Below is a small trained network, with its code and all its weights. Each question gives an input and a class and asks what happens when units are switched off, that is, made to give their printed mean instead of their output.

import numpy as np


def w(rows, s, z=0):
    codes = np.array(rows[::2]) - 128.0
    scale = np.full(codes.shape[1], s)
    scale[-1] = z or s
    return codes * scale


def norm(h):
    return h / np.sqrt((h * h).mean(-1, keepdims=True) + 1e-5)


def f(y):
    return np.maximum(y, 0)


def log_softmax(a):
    a = a - a.max(-1, keepdims=True)
    return a - np.log(np.exp(a).sum(-1, keepdims=True))


def net(x, mask):
    res = np.array(x, float).reshape(1, 3) / 4 @ E
    u = 0
    for l in range(2):
        y = f(norm(res) @ A[l][:, :-1].T + A[l][:, -1])
        res = res + np.where(mask[u : u + 5], y, B[l][:, -1]) @ B[l][:, :-1]
        u += 5
    return log_softmax(norm(res)[-1] @ U[:, :-1].T + U[:, -1])


A, B = {}, {}
E = w([
[111,57,2,68,116,140],'x0',
[227,149,130,247,177,202],'x1',
[115,106,128,159,100,156],'x2',
],0.0073)
A[0] = w([
[89,166,32,103,131,168,34],'L0N0',
[167,114,1,127,112,125,4],'L0N1',
[117,54,107,82,97,147,169],'L0N2',
[9,146,195,94,71,82,60],'L0N3',
[18,114,57,72,93,97,51],'L0N4',
],0.0094,0.0022)
B[0] = w([
[171,103,68,218,69,150,183],'L0N0',
[111,144,126,37,239,217,206],'L0N1',
[87,219,142,135,91,114,207],'L0N2',
[77,118,183,8,207,254,247],'L0N3',
[209,145,146,237,54,27,254],'L0N4',
],0.0085,0.0079)
A[1] = w([
[71,66,190,43,188,150,147],'L1N0',
[138,106,165,163,180,45,125],'L1N1',
[126,96,92,140,39,1,96],'L1N2',
[99,66,4,111,216,182,5],'L1N3',
[154,107,97,127,70,73,92],'L1N4',
],0.014,0.0029)
B[1] = w([
[79,160,157,99,76,132,254],'L1N0',
[138,130,127,156,130,141,155],'L1N1',
[149,156,4,128,95,148,214],'L1N2',
[151,24,134,30,203,169,207],'L1N3',
[150,156,112,122,104,68,177],'L1N4',
],0.021,0.0092)
U = w([
[43,202,224,78,66,139,152],'0',
[176,49,121,74,214,168,188],'1',
[161,176,15,126,72,88,194],'2',
[95,95,150,170,138,72,2],'3',
[84,80,145,176,139,40,4],'4',
[202,187,209,249,181,160,183],'5',
],0.012,0.0046)

Each question gives the input, the list of numbers given to net, and the class t.
The units are the neurons (one row each of A and B). Each row of codes is followed by its name. A weight is (code - 128) times the scale printed after its matrix; where a second scale follows, it is the last column's (A, B and U).
mask holds one flag per neuron, layer by layer. A switched-off neuron (its flag False) gives its mean, the last column of its row in B, instead of its output. The means were averaged over made-up inputs and are rounded, as every weight is.
A unit's drop is (log p(t) with every unit on - log p(t) with that unit switched off) / (log p(t) with every unit on - log p(t) with every unit switched off).
The circuit of an input: a set's keep is (log p(t) with only the set's units on - log p(t) with every unit switched off) / (log p(t) with every unit on - log p(t) with every unit switched off). Starting from all 10 units, units are removed one at a time, each time the one whose removal leaves the highest keep (on an exact tie, the one counted first), for as long as the keep stays at least 0.8.
units of the circuit, in order: the units of the circuit, biggest drop first
most important unit: the unit with the biggest drop
k most important neurons: the k neurons with the biggest drops, biggest first
top k neurons in layer l: the k neurons of layer l with the biggest drops, biggest first
drop of u: that unit's drop, to one decimal
input [6,1,-3], class 1: most important unit	L0N1
input [-2,3,-8], class 5: units of the circuit, in order	(L1N3; L1N2; L1N0)
input [0,6,-3], class 5: 3 most important neurons	(L0N3; L0N1; L1N3)
input [0,-1,-7], class 0: 2 most important neurons	(L0N0; L0N4)
input [0,8,6], class 5: units of the circuit, in order	(L1N3; L1N2)
input [0,6,0], class 5: 2 most important neurons	(L0N3; L0N1)
input [0,2,6], class 5: 3 most important neurons	(L0N1; L0N3; L1N3)
input [6,1,3], class 1: 2 most important neurons	(L0N1; L1N3)
input [-7,3,3], class 5: 2 most important neurons	(L0N3; L1N0)
input [-3,2,-6], class 5: units of the circuit, in order	(L1N3; L1N0; L1N2)
input [-1,7,-6], class 5: units of the circuit, in order	(L1N3; L1N2)
input [-1,2,-2], class 5: units of the circuit, in order	(L1N3; L1N0; L1N2)
input [0,0,-7], class 0: top 2 neurons in layer 1	(L1N2; L1N3)
input [-4,4,-2], class 5: 4 most important neurons	(L0N3; L1N3; L1N0; L1N2)
input [0,3,4], class 5: 3 most important neurons	(L0N1; L0N3; L1N3)
input [5,1,6], class 1: most important neuron	(L0N1)
input [-8,3,1], class 5: top 2 neurons in layer 1	(L1N0; L1N3)
input [7,1,-5], class 1: drop of L1N3	0.3
input [2,2,-4], class 1: drop of L0N1	0.0
